(in the rows, 128 means zero)
Each row has a class, written after it.
[ 92  79 132 130 106 159 109  92 144 154 133 127  91 102 148  93 130 104
 109  67 153  91 125 106 106  67 159 180  94 150 127 128 141  76  68 123
 108 127 138 109 139 133]
Z_424
[107 129 128 105 158 104 127 154 145 129 116 123 129 100 143 129 130 139
 121 146 153 144 118 133 125 106  73 110 131 103 132 106 133 142  99 142
 122  97 121 154  99 165]
Z_727
[126 122 135 126 123 113  95 127  79 135  97  98 156 108 146 140 146 122
 122 130 157 118 150 176 123 147 131 118 113 113 118 116 134 139 181 143
 169 125 117 132 152 143]
Z_478
[122  83 138  95 156  95 152 101 134 143  94 145 118 127 148 115 134 166
 134 106 125 148 145 147 136 142 173  99 141 115 143 117 140 121 113 122
  99 143 107 138 117 134]
Z_727
[121 105 149 136 139 111 161 110 146 130  96 148 106 146 125 114 139 142
  90 116 126 155 145 138 122 133 184 109 129 165 118 147 115 146  93 117
 111 143 117 144 116 104]
Z_478
[123 155  98 116 166 127 165 118 131 112 107 149 123 133 137 120 134 159
 116  96 140 121 138 155 140 125 192 107 137 116 111 128 110 129 119 133
 125 143 116 131  70 117]
Z_782
[136 128 125 115 144 120 136  79 113 130 144 108 127 121 130 107 155 117
 137 154 140 128 153 149 141 140  91 137 128 139 125 127 110 181 121 170
  78 139 133 147  98 138]
Z_933
[101 153 114 115 154  85 144  87 134 153 134  86 153  82 117 155 152 172
 158 160 127  93 105 156 149 114  41 142 142  40 177  63 136 101  78 124
 109 107 137 109 195 162]
Z_727
[158 202  94 135 105 142  98  93 124 160 160 118 143 142 160 161  82 128
 124 171 140 123 149 137 150 132 123 175 117 161 170 158 120 116 122 128
 111 163 142 120 167 147]
Z_478
[114 104 134 155  88 161 117  87  92 164 106 107 128 121 145 113 108 124
 135 138 124  64 153 149 109 174  75 129 141 105 111 115 118 133 137 116
 118 127 105 113 116 145]
Z_748
[143  68 138 115 171  90 148 153 100 113  88 129 151 115 131 144 159 135
 101 131 158 154 182 160  97 142 177  80 123 125 156 146 123 156 137 126
 150 115  97 181  97 149]
Z_727
[105 133 139 112 144 134 126 189 114 158 140  84 121 115 112 151 133 139
 119 115 119 131 126 136 123 150 145 113 122 132 120 108 145 140  99 135
 147 113 126 124 113 139]
Z_782
[120 134 145 134 144  90 127 136 104 102 120 129 136 122 122 118 130  98
  99 118 122 152 116 104 112 130 125 129 127 114 137 111 125 110 139 132
 131  85 133 128 102 121]
Z_660
[141 119 149 144 148 128 146 161  93 122 109  92 152 122 101 127 132 120
  94 156 119 114 126 145 102 114 115 128  96 121 146 123 143 145 156 116
 151  83 114 142 140 109]
Z_933
[126 157 137 103 107 134 118 156  95  85 159 101 160 119  82 134 170 163
 131 133 153  97 148 105 131 162 122 110 123 142 122 150 164 156 147  98
 149 116 113 100 119 112]
Z_221
[ 93 121 153  88 109 126  54 160  86 159  58  53 110 109 130 150 121  78
 138  97 153 106 115 135 157 132  88 149 111 111 133  59 147 102 134 153
  77 102 103  93 153 143]
Z_727
[150 140 104 117 163 131 134 128 133 136  59 157 129 138  96 116 113 114
 117 144 163 165 106 159 133 134 116 118 124 145 113 117 118 151 167 193
 135 110 151 108  92 150]
Z_660
[118 125  85 132 137 138  71 116 104 132  86 125 121 119  98  81 119 134
 160 131 174 146 115 111 140 153  85 139 163 173  98 115 168 171 132 154
 137 107 135 151  94 154]
Z_424
[172 109 103 141 136  97 139   4 143 108 135 139 118 122 140 162 133 126
 124 123 196 137 153 125 107  97  88 121  95 128 140 137 108 141  75 138
 170 165 140 130 124 163]
Z_727
[131 121 147 113 162  90 196 133 122 136 140 111 143 114 140 131 172 159
 107 168 147 118 131 160 116 119 173 104 133 106 151 159 130 121 123 129
 117 135 115 161 121 126]
Z_933
[128 152  95 139 144 117 112 114 125 117 132 127 139 133 108 123 131 134
 131 126 124 169 146 129 119 125 162 110 126 139 130 137 153 130 145 148
 131 137 127 143  92 100]
Z_462
[145 201 152 129 148  99 214  78 152 158 134 170 132 130 176 148 106 137
 113 116 158 110 101 154  93  87 157 138 120 138 179 132 175  96 138  80
 162 154 140  71 153 146]
Z_780
[ 91 134  63  89 154 143 149 140 145 152 173 162 167 122 123 163 138 205
 158 157 128 154 105  47 152  81 124  97 110 104  96 139 145 128 165 135
 116 149 134 130 172 125]
Z_376
[115 121 146 119 169 121 169 166 123 154 115 110 128 112 137 140 144 136
 113 167 148 131 124 157 118 118 137 126 131 118 131 111 140 144 118 143
 108 114 129 146 123 143]
Z_933
[132 191 100 138 162 153 123 124 111 130 123 137 120 140 143 107 162 139
 122 144 139 176 120 185 142 109 136 168 116 157 121  95 145 169 109 160
  87 109 122 131 110 119]
Z_478
[128 106 137  99  98 123  54 145 106 140 119 104 129 121 109 113 123  80
 133 116 150 130 148 139 157 147 122 162 116 173 112 134 128 161 149 166
  92 104 148 135 122 149]
Z_424
[115 121 119  90 169 105 156  98 134 103 112 151 132 118 138  90 144 190
 104 108 128 127 134 132 124 132 173  86 128 104 132 142 129 126 113 116
 146 137 107 140  95 137]
Z_584
[114 109 134 140 145  66 128 156 106 115 110 135 148 112 131 116 119 132
  89 113 148 119 155 144 116 160 135  91 154 137 139 160 118 125 172 136
 161  87 108 158 129 147]
Z_376
[150  97 129  82 139 123 108 145 111  69  49 107 134 127 101  80 141 145
 146 135 138 127 145 111 170 152 110 141 155 131 127 140 117 138 138 165
 130  81  64 119 121 129]
Z_660
[102 146 129 141 138 123 123 110 127 132 162 120 124 114 142 107 151 119
 127 105 143 161 131 154 139 134 141 116 114 144 126 127 152 155 114 162
 123 111 138 130 143 103]
Z_478
[112 169 138 190 100  70 123 124 113 130 165 125 131 123  87 177 110 143
  75  94  62  96 136 133  88 149  97  89 117 136  78 100  90 156  80  91
  69 141 163 111  89 122]
Z_782
[122 101 134 113 173  92 126 118 134 108  99 161 112 112 143 102 155 152
 124  89 151 156 140 172 124 116 174 128 113 117 163 130 147 144  92 136
 147 124 114 142 141 151]
Z_584
[125 134 166 165 145 117 118 135 125 121 127 115  95 140 136 130 126  94
  91 140 172 131 147 174 122 124 126 136 141 124 160 136 111 129 109 120
 124 111 112 165  70 135]
Z_221
[100 104 116 104 162 110 182  81 110 119 138 111 120 122 126 122 163 151
  96  91 124 180 136 160 155 155 147 114 166 143 151 118 140 162 146 152
  87 128 133 161 110 139]
Z_584
[129 122 134 143 148 113 129 116 111  84 150 115 143  93 120 120 161 153
 135 121 142 123 140 140 112 116 136 128 145  99 127 136 157 120 109 137
 152  95 118 142 109 123]
Z_462
[105 101  97 117 125 118  81 176 109 130  81 116 137 124 100  92 111 117
 146 114 126 140 132 121 143 141 119 165 126 150 114 115 155 167 181 150
 122  87 113 129 109 127]
Z_424
[125 109 138 114 128  84 106 109 118 111 141 124 135 111 129 127 129 148
 141 133 155 138 172 140 122 154 128 123 129 114 154 133 145 126 135 109
 137 140 139 142  98 137]
Z_221
[136 116 164 148 121  92 151  91 121 137 110 121 112 110  65 153 132 119
  70 102  71 106 142 139  92 118  97 106 113 144 122 104 106 145  71  93
  59 134 138 102 156 118]
Z_748
[121  95 120 122 128 134 130 163 125 154 121 130 139 104 128 136 107 121
  91 115 140  94 132 137 111 134 136 115 129 141 126 146 125 135 138 125
 124 118 146 146  98 167]
Z_424
[143  98 143 112 147 113 165 108 139 107 111 168 113 135  86 120 128 146
 113 120 112 149 155 119 115 160 197 106 163 147 114 156 121 110 109 114
 105 143 143 121  90 117]
Z_748
[124 127  81 124 123 140  97 101 121 128 145  96 144 108 124  87 162 123
 146 127 142 113 138 146 128 114 101 146  97 125 132 123 138 145 124 153
 155 116 119 139 113 130]
Z_424
[133 129 110 120 128  98 120 134 129 107 109 156 143 135 119 105 107 130
  99  93 108 114 125 124 138 137 152 117 131 138 112 121 125 143 150 105
 154 107 133 132 127 126]
Z_424
[137 131 139 151 129 117 125 125 119 143 188 132 131 132 114 180 160 146
 123 118 121 141 138 131 122 126 115 115 127 143 175 130 140 143  69 123
  75 123 129 124 187 154]
Z_727
[109 105 158 122 138 129 113 149 126 155 138  90 128 119 145 151 106  86
 126 138 127 143 145 131 125 131 132 125 106 110 116 111 131 139 146 143
 150 120 128 137 104 128]
Z_727
[119 118 139 138 151 138 142 125 102 117 104 116 114 118  96  99 152 112
 115  98 122 125 113 139 136 126 101 158 159 152 143 122 140 133 152 137
 116  99 105 130 123 121]
Z_376
[128 161 134 110 157  70 141 107 116 149 103 114 139 133 104  96 119 121
 108 120 100 147 107 184 132 130 137 119  98 132 145 102 130 130 150 148
 112  94 147 118 131 116]
Z_780
[102 176 103 109 126 113 174 107 149 125 139 135 141 146 144 125 174 152
 121 147 173 191 121 117 143  96 136 119 124 156 171 130 156  74 130 135
  48 114 122 140 132  95]
Z_376
[120 216 127 174 135 118 138 122 129 110 134 118 157 112  61 134 140 131
 118 137 149  81  83 126 118 111  88 117 120 115 127 146 167 172 119  89
 178  99 142 110 115  89]
Z_462
[127 128 155 149 148  97 134  84 141 147 146 103 132 116 142 152 126 115
 123 162 147 151 150 164 112 112 104 115 103 108 132 113 132 151 112 122
 142 130 139 151  95 130]
Z_727
[151 208  89  99 160 100 175  87 119 143 125 127 153 141  79 134 122 130
 121 147 161  94  95  94 158 154 121 110 154 131 180 173 110 104 177 151
 155 142 121  93 158 131]
Z_376
[101 176  81  62 174 153 166 144 139 170  93 147 134 112 148 153 132 157
 117 138 156 165  88  92 156  92 112 101 122 139 134  90 153 157 106 135
  84 149 138 136 163 147]
Z_478
[130 155 121 121 154 145 152  87 109 140 137 107 123 136 147 115 125 136
 135 133 127 142 130 170 152 164  97 144 145 156 135  84 146 168  97 141
  89  96 142 125 103 149]
Z_780
[150 126 144 125 102 146 116 182 114 105 162 113 152 129  94 173 124  65
 104  99  73 125 137 125 146 154 151 139 123 152 167 144 116 131 136 103
 106 131 166 153 141 108]
Z_727
[111  63 118 109 113 111 113 198 119 132  95 106 160 109 128 134  71 154
 146 144 124 118 117  96 111 139 124 103  77  84 114 143 166 110 195 115
 161 112 131 137 107 106]
Z_933
[123 146 109 111 133  89 115 100 119 126 146 120 133 135 126 135 142 137
 130 116 132 159 138 131 130 150 159 124 134 120 144 118 148 112 126 139
 125 133 141 127 100 128]
Z_462
[120 114 135 140 161  95 170  70 126 144 121 148 132 145 140  90 111 165
 105 103  97 134 144 160  89 132 176  87 105 120 141 118 138 101 142 113
 134 111 117 108 104 113]
Z_780
[169 164 130 191 136 122 139 109 139 114 131 168 142 126 126 140 113  86
  83 104 100  84 148 191  81  83 128 113  86 112 142 132  75 124 129 143
 126 139 123 106 128 125]
Z_727
[111 125 132 135 160 124 134 149 129 142 120 148 146 112 156 115 142 135
 135 154 150 167 130 160 128 110 124 113 119 110 124 122 137 172 138 152
 147 107 126 167 144 133]
Z_478
[132 146 127 129 106 125 105 115 137 144 138 146 129 134 129 176 162 123
 113 122 165 146 136 139 110  98  80 111 107 162 143 115 136 155  99 130
 104 146 136 120 166 175]
Z_727
[140 140 102  95 182 160 138  90 112 140 157 107 137 120  99 121 141 137
 137 153 132 162 126 124 144 122 123 124 127 116 133 123 135 152 129 183
 105 114 145 144  81 132]
Z_462
[109  96 148 116 138  78 130 123 111 127 134 113 147 103 138 118 141 151
 107 135 144 118 149 140 127 120 137 123 138 114 115 132 132 139 143 115
 106  92 118 155 103 147]
Z_424
[ 93 134 126 143 109 122 118 146 111 128 112 122 125 128  99 138 158 120
 143 112 143 129 118 127 134 164 149 136 160 136 132 128 131 120 119 164
 107 143 133 116 174 141]
Z_584
[108 102 148  92 106 141 104 132 109 137 116 113 123 123 130 151 160 124
 147 128 171 117 123  82 141 127  93 125 131 141 130 115 154 136 111 124
  96 140 129 127 177 154]
Z_933
[119 118 103 145 103  77 178  73 133 124 151  97 147 111 155 178 128 146
 114  95 133 124 166 179 124 123 138 129 121  98 135 107 114 101 156 137
 157 149 139 112 159 132]
Z_782
[122 125 156 126 151  89 127 123 111 127 112 114 121 123 141 116 121 116
 109 139 155 119 151 126 101 150 140 114 125 133 120 121 137 140 124 129
 145 117 122 127  96 136]
Z_933
[125  81 164 162 153 130  88 159  89 130  84 127 109 139  95 149 104 105
 101 131 154 119 161 140 122 143 133 129 164 119 163 126 101 117 142 124
 112 103 109 156 131 158]
Z_221
[118 165 113 110 152 119 149  61  97 131 134  92 122 120 148 102 178 130
 146 106 123 146 150 165 153 124 146 163 137 126 150  78 131 142 102 137
 110 142 112 142 127 113]
Z_782
[146 153 157 105 143  95 144 171  96 113 126  96 140 130 107 149 145  89
 116 137 127 151 130 144 121 150 166 132 146 161 145 146 132 118 161 149
 123 120 131 135 106 137]
Z_780
[134 139  81 118 148  94 155  83 141 119  95 174 139 117 139 105 124 172
 118 113 144 125 140 154 131 132 159  97 156 137 103 113 123 125 122 139
  80 144 143 132  98 144]
Z_424
[105 154 170 186 165 140 120  83 164 123 146 119  95 137 129 134  80 132
 171 180 112 126 126  57 142  94  81 134 135  79  70  99 106 160  58 153
 137 130  79 100 155 109]
Z_584
[127  87 141 144 149 103 120 154 142  93  93 170 132 128 131 125 122 128
 118  91 123 160 135 140 131 120 182  99 107 115 117 132 140 139 138 115
 150 108 129 137 115  98]
Z_660
[124 157 139 124 138 130 149 155 110 139 101 107 130 114 120 139 136 105
 101 126 161 116 141 171 121 146 113 124 135 143 130 103 104 154 103 159
 111 101 141 132 102 160]
Z_782
[138 116 119  77 134 126 160 128 138 131 119 111 134 118 113 126 175 151
 128 142 153 131 138 154 131 139 105 112 125 142 160 122 138 129 110 172
  88 128 132 111 146 156]
Z_933
[121 116 129 117 137 133 140 113 113 146  91 128 126 119  82 168 150 132
 131 101 147 106 115 124 116 120 119 122 133 112 125 110 140 135 143 146
  97 145 129  82 121 146]
Z_462
[107 128 128 128 125 119 114 149 132 146 162 106 128 126 164 113 145 120
 106 126 141 115 140 132 104 132 135 116 113 123 145 128 140 125 103 112
 150 107 106 146  79 146]
Z_424
[131 153  92 104 149 141 158 106 125 137 173 116 126 107 136 109 148 118
 146 139 120 164 119 119 134 129  97 157 114 144 122 133 127 187 120 187
 112 150 137 133  93 126]
Z_478
[137 147 127 131 132 133 117  84 124 136 174 106 124 134 132 102 132 128
 146 151 138 170 141 133 145 125 113 157 127 162 147 147 144 105 144 171
 102 114 122 131 124 114]
Z_376
[101 126  94  32 166 133 202 116 111 158  98  83 149 103 181 105 132 152
 127 124 106 107 152 139 143 172 161 139 159 102 153  50 153  91 171 157
 139 139 115  85 163 151]
Z_933
[138 145 112  91 140 112 130 106 120 125 107 105 118 138 171 120 154 132
 113 141 172 137 148 163 143 138 103 126 110 142 143  97 130 158  96 151
  92 120 108 137 103 152]
Z_933
[145 188  83  85 142 149 142  52 131 124 198 107 143 132 183  87 157 141
 131 162 111 103 139  96 133 125 130 121 128 123 141 136 124 122 105 110
 204 193 117 162 117 128]
Z_933
[118 146 139 148 136 101 126 134 134 123 119  89 107 120 116 123 136  85
 107 100 134 162 128 169 126 106 118 128 115 135 144 105 120 126 103 162
 141 106 127 150 122 114]
Z_782
[163 115 140  57 110 157 157 183 102 141  87 125 132 125  75 181 183 139
  68 107 128  76  97 166 135 101 223 168 113 152 135 171 103  93 111 113
  65 165 150 123 115 151]
Z_462
[103  97 108 126  66 138 114 126 145 101  75 141 137 137 106 164 172 134
 153 107 172  68 157 114 132 159 113 144 158 119 156 153 111  82 136 115
  88 165 117  68 111 153]
Z_660
[105 140  87 133  88 101  81 148  83 114 112 139 163 129  70 126 112 111
 134  87  85 106 135  50 141 170 159 106 148 172  68 130 126 162 182 118
  90 155 141 125 152  95]
Z_424
[115 106 142 114 127 105  91 119 115 102  81 177 125 116 102 103  96 176
 140 114 122 133 165  39  79 162 153 101 138 170  75 139 145 138 100 116
 122 162 121  96 110 151]
Z_584
[105 123 122 169 124 133  84 150 124 171 130 114 122 118 116 140 111 121
 143 128 138 145 140 150 119 134  81 124  97 160 109 113 151 157 135 176
  98 108 125 107 149 131]
Z_376
[142 177 110 153  92  93  81 102  98 119 152 121 155 177 129 134  87  99
 154 155  89 142 153  91 147 161 118 181 109 132 127 130 111 120 214 119
 129 136 111 108 119  88]
Z_376
